In the rows, zero is written as 128.
Each row is followed by its class. Each block has new classes.
[ 76  96 213 178 154 133 141 154 133  38  94  60 129 117 162 136 101 116
 115 138 170 118 178 174 123 129  99  93 162 103 207]
Duv
[135 104 121 144 103 118 136 138 127 101 133 103 115 127 124 141 102 123
 134 123 136 129 134 125 107 114 118 104 127 128 144]
Duv
[147 136 129 139 135 123 127 134 132 132 127 121 136 130 120 131 135 138
  80 106 120 129 104 130 111 158 127 101 126 124 135]
viveg
[171 134 124  73 121 133 139  90 133 115 141 181 129 109 138 150 119 128
 122 133  66 107 128 137 133 141 160 133 112 136 136]
Duv
[200 118  86  65  92 128 105  60 125  93 160 187 136 121 166 181  98 134
 143 138 119 100 148 131 109 129 149 148  89 127 131]
viveg
[189 103 128 115 129 108 131 168 124  89 119 160 110 154 123 150 174 140
 145 126 133 146 135 110 143 121 159 148  89 133 155]
Falug
[125 130 100 149 131 111 149 147 146 131 132 130 137 116 119 125 139 139
 127 183 132 126 113 126 133 140 126 131 116 121 139]
Givat
[156 142  98 150 119 116 151 136 128  63 116  89 155 108 136 135 146 140
 159 143 107 113 118 140 105 148 134 134  84 115 168]
viveg
[145 138 159 109 133 123 119 106  94 113 149 166 123 105 138 143  97 123
 137 192 130 124 146 133 129 127 129 122 123 128 138]
Duv
[122 145 133 149 148 150 120 128 130 141 129  97 139 125 136 124 124 141
 129 148 130 132 119 159 129 124 129 131 124 117 121]
Givat
[143 113 122 158 125 108 144 168 143 138 143  64 107 156 154 160 151 150
 121 118 139 121 133 110  77 106 116 136  80  92 122]
vom
[137 106 109 136 152 117 126 128 127 128 114 150 123 148 108 126 162 136
 133 129 125 162 138 133 111 138 117 111 110 111 167]
Falug
[ 61 128 104 207 142 128 132 199 117 184  84  57 109 131 105 119 166 143
 124  95 163 147 115 108 132 113  83 143 130 124  99]
Givat
[112 128 169 156 149 123 136 179 129 144 117 151 126 125 103 106 162 134
 149 151 135 135 116 128 121 103 122 125 126 136 156]
Falug
[176 131 123  74 112 140 121  92 134  97 149 160 153 101 123 143  87 130
 151 129 123 127 144 118 143 132 148 122 108 112 145]
vom
[104 105 130 128 103 126 136 124 113 173 136 134 120 151  95 125 125 122
 116 122 145 154 120 126 130 113 104 122 158 145  97]
viveg
[139 140 115 130 109 145 144 123 132 100 134 101 112 137  87 117 107 165
 100 130 118 116 133 133 112 129 132 129 152 129 120]
viveg
[165 147 161  85 162 121 125  97 150  76 167 127 131 130 133  90 100 121
 123 147  67 130 110 116  82 134 128 139 142 147 145]
Kore
[112 127 166 109 121 111 124 137 125  70 122 125 135 123 148 144 125 120
 132 119 129 118  99 128 152 124 162 127 126 124 137]
Falug
[ 75 158 180 162 158 112 138 174 134 142  90  69 128 122 132 102 141 115
 116 113 151 152 141 110 143 121 108 143 169  96 117]
Falug
[127 118 132 132 109 145 161 114 124 124 147 109 115 155 157 123  90 124
  87 125 132 111 143 138 101 101 128 143 166  76  95]
vom
[139 132 149  53 154 114  93 107 142 136 145 209 148  97 105  91 113  92
 121 151 138 120 136 132 124 116 153  90 157 180 155]
Givat
[169 140 109 104 126 143 149 126 121  57 143 176 154 110 129 114 102 131
 146 148 108 143 123 141 111 150 151 137 108 103 133]
Givat
[146 123  87 114 108 129 106  94 120 166 141 157 102 155 114 135 127 130
 136 135 129 129 112 128 129 121  85 139 123 152 122]
Falug
[111 122 117 136 108 127 139  90 116  99 130  81 111 156 168 152 110 116
  75 102 114 118 152 134 100 116 126 130 133 126 116]
vom
[185 155 117  56 133 141 138  38 146  14 141 199 134  87 116 101  72 131
 140 149  57  91 122 145 126 158 178 120 123 138 168]
Kore
[120 144  76 160 124 141 158 128 129 137 125 138 113 151 174 155 139 145
  75 124  87 107 124 122 154 148 151 164 140 117  63]
Pena
[103 105 151 137 137 118 170 159 115 104 123  89 128  91 108 108  79 111
 104 129 156 136 134 110 142 116 119 106 184 120 119]
Duv
[151  97  93 134 143 128 129 113 129 158 128 152 103 138 122 116 132 151
 166 130 134 129 105 143 110 138 123 136 101 147 137]
Falug
[103 150 139 153 166 142 164 128 134 124  97 195 158 100 152  81 148  46
  69 169  85  93 111 164 173 146 156 138 199 190 101]
Pena
[107 119  78 153 112  98 134 152 116  80 107  40  99 168 152 156 169 129
  92 108 128 133 150 106  74 111 135 126 109 127 142]
vom
[177 118 153 151 161 156 117  81 125 185 109 148 108 109 151 130 130 108
 108 156 127 124 135 160 148 100 120 145 138 154 142]
Givat
[158 108  90  86 102 131 119 113 100  83 162 136 139 133 161 163  78 131
 123 124 122 125 146 145 124 130 137 128 100 109 120]
Duv
[ 93  97 117  73 152 121 103  32 127 161 181 214 113 130 125 115  83 105
 134 127 102 135 115 142 120 123 144 104 140 131 150]
Kore
[150 116 111 142 123 116 114 134 126  90 102  93 142 129 118 156 121 122
 140 110 133 139 145 140  87 119 122 126 109  99 154]
Pena
[204 109  87  83  94 124 137  70 122  58 175 142 113 125 169 162  55 125
 142  98 105  99 148 123  93 132 149 112 104  99 131]
Duv
[107 120 140 143 121 120 127 161 127 132  92 113  89 139  95 122 144 143
 130 113 152 130 118 114 127 119 117 127 143 134 133]
viveg
[108 151 165 137 137 125 138 145 127 125 100  88 165 105 129  92 152 119
 124 148 133 161 144 123 146 104 124 105 161 180 124]
viveg
[136 120 151 160  98 149 144 134 133 124 160 126 134 124 151 132  93 140
  95 137 135 113 128 137 121 137 129 193 126  91 118]
vom
[198 115  90 118 117 132  74 106 135 153 165 192 145 100 146 126 119 142
 178 141 128 119 107 142 127 135 123 144  69 111 146]
vom
[ 91 154 160 144 153 116 129 141 128 132  86 114 137 113 108  94 147 126
 113 133 137 127 114 132 151 117 138 123 155 142 136]
Pena
[152 114 121 125 123 117 135 144 128 119 141 149 115 134 131 144 101 127
 153 118 127 129 137 118 128 126 156 120  99 102 159]
Pena
[157 113 139 132 123 137 133 140 126 147 148 187 164 107 151 106 118 146
 150 141 138 124 120 150  91 119 110 133 128 126 109]
vom
[119 123  88 149 136 115 101 164 122 252 143  91  94 156 113 145 185 136
 152  85 163 162  89  92 106 125  89 142  83 124 109]
Duv
[116  94 139 175 105 132 123 168  96 153 103  91  93 183 115 127 121 148
 138 126 159 123 140 123 120 142  82 104 152 135 108]
viveg
[158 119 128 147 116 123 139 141 125 163 137 108 146 138 132 123 112 125
 135 170 147 121 128 140 117 136  95 125  95 100 133]
Falug
[147 137 155  97 178 119  93 110 136 150 150 126 131 105  85  58 127  82
 122 117  98 128 127 126  72 120 121  48 157 149 132]
Kore
[107 116 142 117 187 134 135 142 128 166  93 226  93 153  88 107 204 194
 175 171 115 109 112 126 158 124 133 112 108 197 170]
Falug
[145 141 178 118 157 135 138 140 137  56 120 169 147 104 105  67 116 121
 106 160 108 130 119 140  97 129 138 104 171 166 128]
Kore
[112 139 126 147 108 142 151 196 128  95  98 102 139 144 152 175 135 140
 135 119 140 112 138 120 147 131 129 152 119 111 121]
Kore
[117 124 115 131 107 128 135 143 117  98 140  90 117 129  86  99 100 122
 173 116 139 132 114 115 119 142 118 113 162  70 119]
Duv
[159 109 150  90 166 114 112  66  84 154 177 201 128 120 134 100 119  98
 115 150 108 132 131 130 110 126 130  79 140 137 135]
Kore
[165  75  57 163  86 138 121 149 113 190 203  95 112 170 161 162 111 155
 123  98 184 116  84 133  53 136  76 158  70  84  92]
vom

Each row is followed by its class. Each block has new classes.
[135  87 147 155 102 117 161 122 160 143 113  86 115 122 154  97 153 125
 144 110 140  98 123 113 132 119 126  73 102 164 138]
N
[124 117 140 156 110 105 158 127 150 154 119  98 120 120 151 115 148 136
 146 134 132 102 119 129 128 126 149  90  90 148 129]
V
[115 180 125 185 129 131 143 147 165 114 122 113 134  86 119 138 121 109
 106  99 143 141 120 153 141 119 131 188  72 100 118]
F
[139  95 144 134  42 100 146 128 136 113 127 114 129 134 135 124 130 140
 123 142 119 116 126 137 111 127 122 105 112 150 129]
D
[133 125 139 160 120 108 167 138 165 141 111  90 124 123 145 111 138 128
 128 121 146 114  89 120 122 120 120  98  87 155 140]
V
[175 124 135 152 129 117 156 136 145 138 121 109 126 120 141 124 130 120
 130 135 138 133 129 127 129 127 128 111 104 140 125]
D
[143  93 130 113 124 121 161 106 120 134 141 135 135 160 127 112 143 135
 133 162 124 127 116 108 131 129 136 107 148 144 128]
F
[128 137 110  76 170 144 114  99 103 115 151 160 139 149 103 156 106 139
  86 143 113 164 139 142 125 132 123 171 174  85 112]
N
[118 164 134 188 140 123 170 126 160 118 105  88 140  85 139 127  86  92
 108  88 154 133 128 135 119 118 114 178  70  98 129]
F
[124 118 130 151 111 114 163 120 137 134 115 110 118 124 142 156 123 136
 125 121 134 124 130 124 131 124 136 116  99 137 113]
D
[124 130 140 123 131 140 167 102 139 136 128 111 126 146 138 136  98 136
 115 140 124 134 123 130 131 129 101 141 124 125 127]
V
[140 100 156 124 112 134 134 119 140 131 177 155 129 139 124 115 145 130
 123 174 122 114 125 134 125 123 146 120 130 159 129]
D
[146 116 121  94 121 128 111 129 125 118 146 160 129 114 109 124 139 136
 133 134 118 142 132 135 130 124 151 122 137 128 134]
N
[104 159 124 119 142 143 151  96 125 142 134 121 135 175 127 143  87 120
  11 131 122 157 134 140 118 130  91 177 140  90 112]
V
[130 131 124 147 127 132 150 126 138 129 127 124 136 119 128 126 117 118
 113 113 132 131 132 136 113 124 142 149 108 115 125]
F
[141 136 118 118 138 148 126 120 128 109 193 156 141 134 104 142 138 130
  98 110 114 156 147 144 134 130 139 179 134 107 113]
D
[124 100 138 128 126 119 164  99 140 151 137 124 128 178 150 122 136 137
 133 152 142 118 110 113 131 125 108  89 140 149 127]
D
[125 126 136 116 143 131 143 114 125 121 149 134 136 139 116 141 115 125
 111 136 105 146 138 129 130 124 127 155 137 126 124]
N
[123 153 118 149 131 139 130 122 124 120 120 119 143 106 122 138 108 110
 100 101 126 142 137 147 127 126 127 183 114  94 115]
N
[143 119 122  82 135 141 108 110  87 133 163 174 138 170 116 135 118 141
 115 158 106 159 130 135 135 131 116 136 180  98 130]
N
[137  93 141  97 131 131 138 108 126 126 147 146 137 156 121 121 145 141
 138 155 123 125 128 121 122 130 130 107 144 144 126]
F
[139 142 130 182 110 120 131 136 154 126 102 111 125  92 147 109 129 123
 139 105 144 123 133 124 115 121 159 139  77 138 120]
N
[130 101 148 170 102 114 176 129 159 148 117  82 108 115 151 109 154 128
 144 123 138 105 115 106 132 128 130  94  71 169 137]
N
[142  92 132 107 140 135 130 110 126 128 136 150 127 143 117 120 140 147
 129 140 118 127 116 139 134 130 142 125 148 143 138]
D
[124 140 141 179 116 123 183 114 162 118 107  94 116 120 155 123 122 120
 128 122 136 121 129 128 121 124 113 123  84 144 115]
V
[125 147 138 157 140 135 156 120 120 114 123 120 134 118 111 140 109 118
 107 135 128 142 145 150 140 123 105 176 115  48 107]
N
[134 106 125 129 124 135 124 127 109 121 150 158 145 112 118 157 132 136
 123 118 126 140 132 135 146 112 144 157 129 127 124]
V
[114 163 127 161 137 135 155 118 125 126 127  81 136 120 129 128  93 120
 102 101 135 145 139 151 142 128 109 191  90 113 117]
D
[151  98 121 145 111 119 138 131 137 137 114 109 123 107 132 111 140 132
 156 138 121 107 125 113 130 128 150 111 112 167 140]
F
[129 165 127 178 117 120 148 134 154 119 112 103 145  74 127 127 118 106
 121  96 132 126 147 146 117 111 139 166  74 111 132]
N
[141 130 127  94 145 133 104 122 111 119 128 163 133 136 100 121 136 132
 109 135 109 138 128 135 133 126 142 150 144 114 122]
D
[110 180 120 157 147 134 172 114 132 126 122 112 128 120 139 139  94 110
 102 106 133 141 137 142 126 113 103 167 106 108 120]
D
[125 140 128 158 121 128 144 123 140 124 112 109 130 122 136 123 119 133
 134 107 149 132 134 139 125 112 133 140  85 106 128]
F
[111 136 146 199 114 106 197 114 160 147 105  44 117 118 165 120  98 114
 111 125 162 109 120 129 125 119 100 108  54 139 125]
D
[126 130 128 155 113 118 166 121 134 129 123 119 123 111 124 125 130 130
 118 121 131 130 126 148 120 134 142 134 101  82 134]
D
[124 125 129 169 117 133 160 132 154 129 116  81 120 111 135 119 136 122
 128 130 137 124 116 133 126 124 130 120  81 128 135]
V
[110 150 134 141 143 140 168  25  75 126 129 106 130 144 138 135  71 114
 106 131 147 149 132 126 124 133 113  12 114 103 120]
N
[118 145 115 140 127 133 114 135 125 113 122 133 137  96 102 147 118 123
 128 102 134 140 129 144 132 125 136 164 111 104 124]
V
[132  75 143 128 111 122 165 113 150 150 135 112 122 164 145 106 157 156
 147 168 138 103 126 108 119 131 121  66 113 172 134]
N
[135 101 150 180 100 105 166 129 164 147 100  80 118 114 164 114 156 134
 145 131 147 105 116 115 119 122 127  75  77 171 149]
D
[133  67 140  79 120 129 151  98 138 144 136 131 141 173 131 105 154 146
 137 171 111 122 111 109 129 131 125  65 150 174 133]
D
[106 178 114 180 184 133 149 113 133 112 120 120 151 102 111 135  67 119
  98 108 134 160 135 158 117 114 128 202 101  73 117]
V
[143 147 137 174 121 126 152 125 151 133 103  84 136 103 119 139 114 118
 118 112 127 138 134 168 119 113 113 146  80 123 130]
V
[108 142 118 122 156 144 185  86 128 139 138 107 125 181 149 140  82  99
 106 144 111 151 135 135 123 135  75 167 150  98 113]
F
[121 137 136 174 108 123 158 126 142 124  92 104 120 109 136 126 136 120
 118 112 129 128 132 129 125 110 135 155  86 133 128]
V
[101 134 139 142 128 130 154 114 138 129 127 101 127 130 135 118 110 122
 113 123 130 131 123 138 129 122 128 151 101 120 129]
F
[104 107 132  99 146 130 139  84 128 144 142 119 124 183 133 144 105 127
 113 155 124 133 122 130 122 128 101 117 156 127 134]
D

Each row is followed by its class. Each block has new classes.
[131  95 109 134 137 131 131  87 137 119 142 153  93 129 132  83 129 127
 127 125 110 135 145 114 148 108  88 133 143 122 122]
U
[138  95 152 137 155 151 137 107 140  91 147 138 113 130 102 120 131 118
 126 119 118 125 127 109 155 135  83  98 138 107 126]
R
[137 103 130 160 109 146 142 115 126 134 142 147 132 135 145  71 140 109
 136 122 125 149 131 121 109 116  95 121 138 152 117]
R
[131 108 148 117 136 130 133 108 146 118 155 135 100  97 189  83 121 185
 157 125 139 157 123  81 131 139 141 127 125 113 120]
U
[144  42 121 151 177 147 102  87 171 179 157 151 100 171 144  67 152 140
  94 118  93 177 151 140 148 105  40 101 206 133 139]
U
[128  89 137  93 149 122 123  88 164 123 155 126 118 153 156 106 147 158
 108 120 106 149 140 128 155 101 101 102 165  93 197]
U
[152 135 128 148 128 126 140 104 140 112 162 174 104 134 150  89 127 131
 136 112 117 145 145 104 123  88  99  88 131 139 149]
R
[186 149 200 104 116 124 116 124 140 112 172 113  98  83 236 100  96 191
 169 131 152 165 119  60 140 150 164 140 110 138 157]
U
[140 105 116 146 128 109 123 112 144 120 141 145 122 100 152 107 128 141
 165 128 116 134 143 103 121 119 114 142 126 137 132]
R
[130 125 135 129 137 129 134 114 251 110 144 137 126 110 113 119 129 137
  85 123 103 139 134 128 133 120 112  97 148 139 120]
R
[129  52 117 135 189 143 114  77 158 115 148 147 117 166  96  50 151 106
 102  94  75 132 170 140 173 118  53 104 171 147 109]
U
[152 114 188 111 112 122 115 124 155 116 150 114  79  71 251  75 101 198
 163 125 154 172 136  38 158 151 126 155 119 100 149]
U
[120  54 115 117 155 113 120  61 153 110 151 190 115 139 106  64 147 102
 177 108  97 142 140 126 147  98  52 123 149 108 115]
U
[156  79 155 168 153 153 127 112 142 106 155 128  82 115 132  85 123 150
 109 105 110 139 142 115 211 118  86 141 144 107 140]
R
[170  82 161 138 141 133 111 109 145 118 160 107  83 140 186  53 106 173
 123 119  96 147 155 117 157 122 103 107 162 133 114]
U
[149  92 136 150 120 106 125 110 146 118 141 156  94 100 143  71 129 129
 139 130 123 150 158  90 137 119 102 132 135 137 132]
R
[111 107 127 139 143 138 131  98 144 131 145 143 125 153 128  91 135 135
 136 116 102 132 138 140 122 121  95 111 127 147 121]
U
[139 106 150 126 155 135 123 125 137 112 144 141 122 140 117 130 129 124
 129 121 126 130 124  95 140 134 102  99 126 102 119]
R
[155 141 164 127 127 119 124 120 140 137 140 127  97  97 180  97  84 169
 161 131 176 135 111  93 126 139 126 116 117 133 143]
U
[154  66 113 188 107 105 163 105 130 149 164 132 118 151 198  18 131 163
 121 132 122 153 199 131  81 107  88 127 152 208 164]
R
[128  80 157 122 157 134 134 122 150 106 157 153 100 115 146 161 123 141
 132  98 102 177 143 100 131 126  84  99 151 124 130]
R
[153 104 164 114 125 113 126 113 169 127 141 110 109 117 159  80 109 139
 131 140 126 172 133 101 134 139 121 121 155 124 122]
U
[112  93  99 107 150 118 121  92 143 129 137 149 125 149  71 102 160 103
 120 128  90 121 139 135 138 112  82 117 116 132 128]
U
[135  87 135 139 125 135 125 104 144 127 161 147  97 134 143 111 114 142
 122 119 121 134 137 107 130 107  83 112 138 120 120]
R
[139 114 136 114 158 146 112 107 150  82 139 154 101  80  86 163 134 127
 142 120 135 116  96  79 179 133  93 128 118  77 100]
R
[151 116 118 138 129 141 129 109 131 112 144 138 111 118 118 119 125 117
 128 153 122 137 108  94 138 121 110 117 129 111 123]
R
[137 124 151 100 157 132 128 102 156  89 140 164  99 108 112 168 126 101
 141 113 129 104 100  82 178 136  91 128 105  60 107]
R
[149 103 140 118 115 144 126 116 142 102 136 149  98 103 118 100 145 106
 141 109 147 120 121  92 162 128  91 109 125  81  99]
R
[123 132 140 120 132 132 129 120 133 110 130 132 129 140 128 151 122 130
 128 121 128 111 114 111 119 127 147 116 119 116 124]
R
[129  97 150 136 162 135 114 105 151 108 149 149 120 123 106 116 132 140
 136 119 118 112 126  97 146 127 103 110 143 111 134]
R
[119 138 125  80 124 135 144 114 129 110 140 151 124  83  80 197 125  86
 161 131 129  85  88  82 132 126 121 142  94  75  99]
R
[155 137 146 114 127 139 117 108 154 123 133 119 107 102 179  94 115 175
 158 137 133 165 113  78 144 140 140 120 125 121 139]
U
[142  80 137 161 115  76 134 112 147 124 137 150 117 132 171  55 134 134
 130 118 118 156 164 109 107 114  79 120 127 154 137]
R
[165  96 125  98 178 141 115  81 161  88 126 190  79  56  89 154 105  50
 145 116 135 116 104  75 210 104  30 153 112  34 100]
R
[132 130 111  89 155 129 116  98 163 108 119 137 117 122 117 131 127 114
 157 141 123 124 120 116 121 130 107 151 114  98 133]
U
[108 122 153 136 125 135 129 131 124 129 151 120 137 140 131 124 139 145
 132 130 125 137  96 119 128 127 121 122 133 144 121]
R
[154  58 155 177 186 161 144 126 163  65 176 140  87 146 176  54 130 187
 101 101 117 171 161 122 147 126  70  88 174 138 133]
R
[119 128 128 124 112 122 116  93 133 134  95 138 123 138 136  97 133 143
 128 132 124 123 120 122 133 135 111 112 140 154 133]
U
[171 153 171 115 124 131 115 115 132 126 148 128 101  99 195  89 123 169
 153 129 138 173 128  89 144 137 132 123 111 130 152]
U
[138 110 146 132 135 124 107 114 132  83 140 156 122 114 138 120 139 148
 110 118 108 125 140 106 145 138 115 116 134 139 125]
R

Each row is followed by its class. Each block has new classes.
[129  98 109 125 107 115 102  91 144 106  14 138 141 126 126 134 121 112
 180 168 137 115 111 131 138 127  93 165 144 227 123]
X
[114 156 123 120 118 115 131 161 141 112 168 136 143 139 125 127 135 155
 120 105 124 147 126 133 139 147 126 117 132 156 140]
G
[124 120 128 134 139 120 124 138 146 147 176 125 119 128 113  92 141 118
 117 138 113 132 134 130 110 118 137 146 135 109  95]
S
[131 141 138 122  99 164 126 129 139 137  93 130 102 137 176 145 118 100
 166 154 132  57 113 115 143 122 105 143 110  27 127]
A
[136 172 105 133  86 111  87 132 132 222 191 130 119 133 143 159 104  83
 130 109 136 103 126 153 127 103 212 102 146 148 141]
E
[145 124 115 131 127 135 130 123 135 160 157 125 121 127 152 100 131 139
 172 151 133 112 133 133 119 114 139 128 126 101 137]
A
[125 143 122 129 102 146  93 140 120 186 171 130 106 130 121 118 134  71
 136 133 123  85  94 128 130 111 140 131 137  89 136]
E
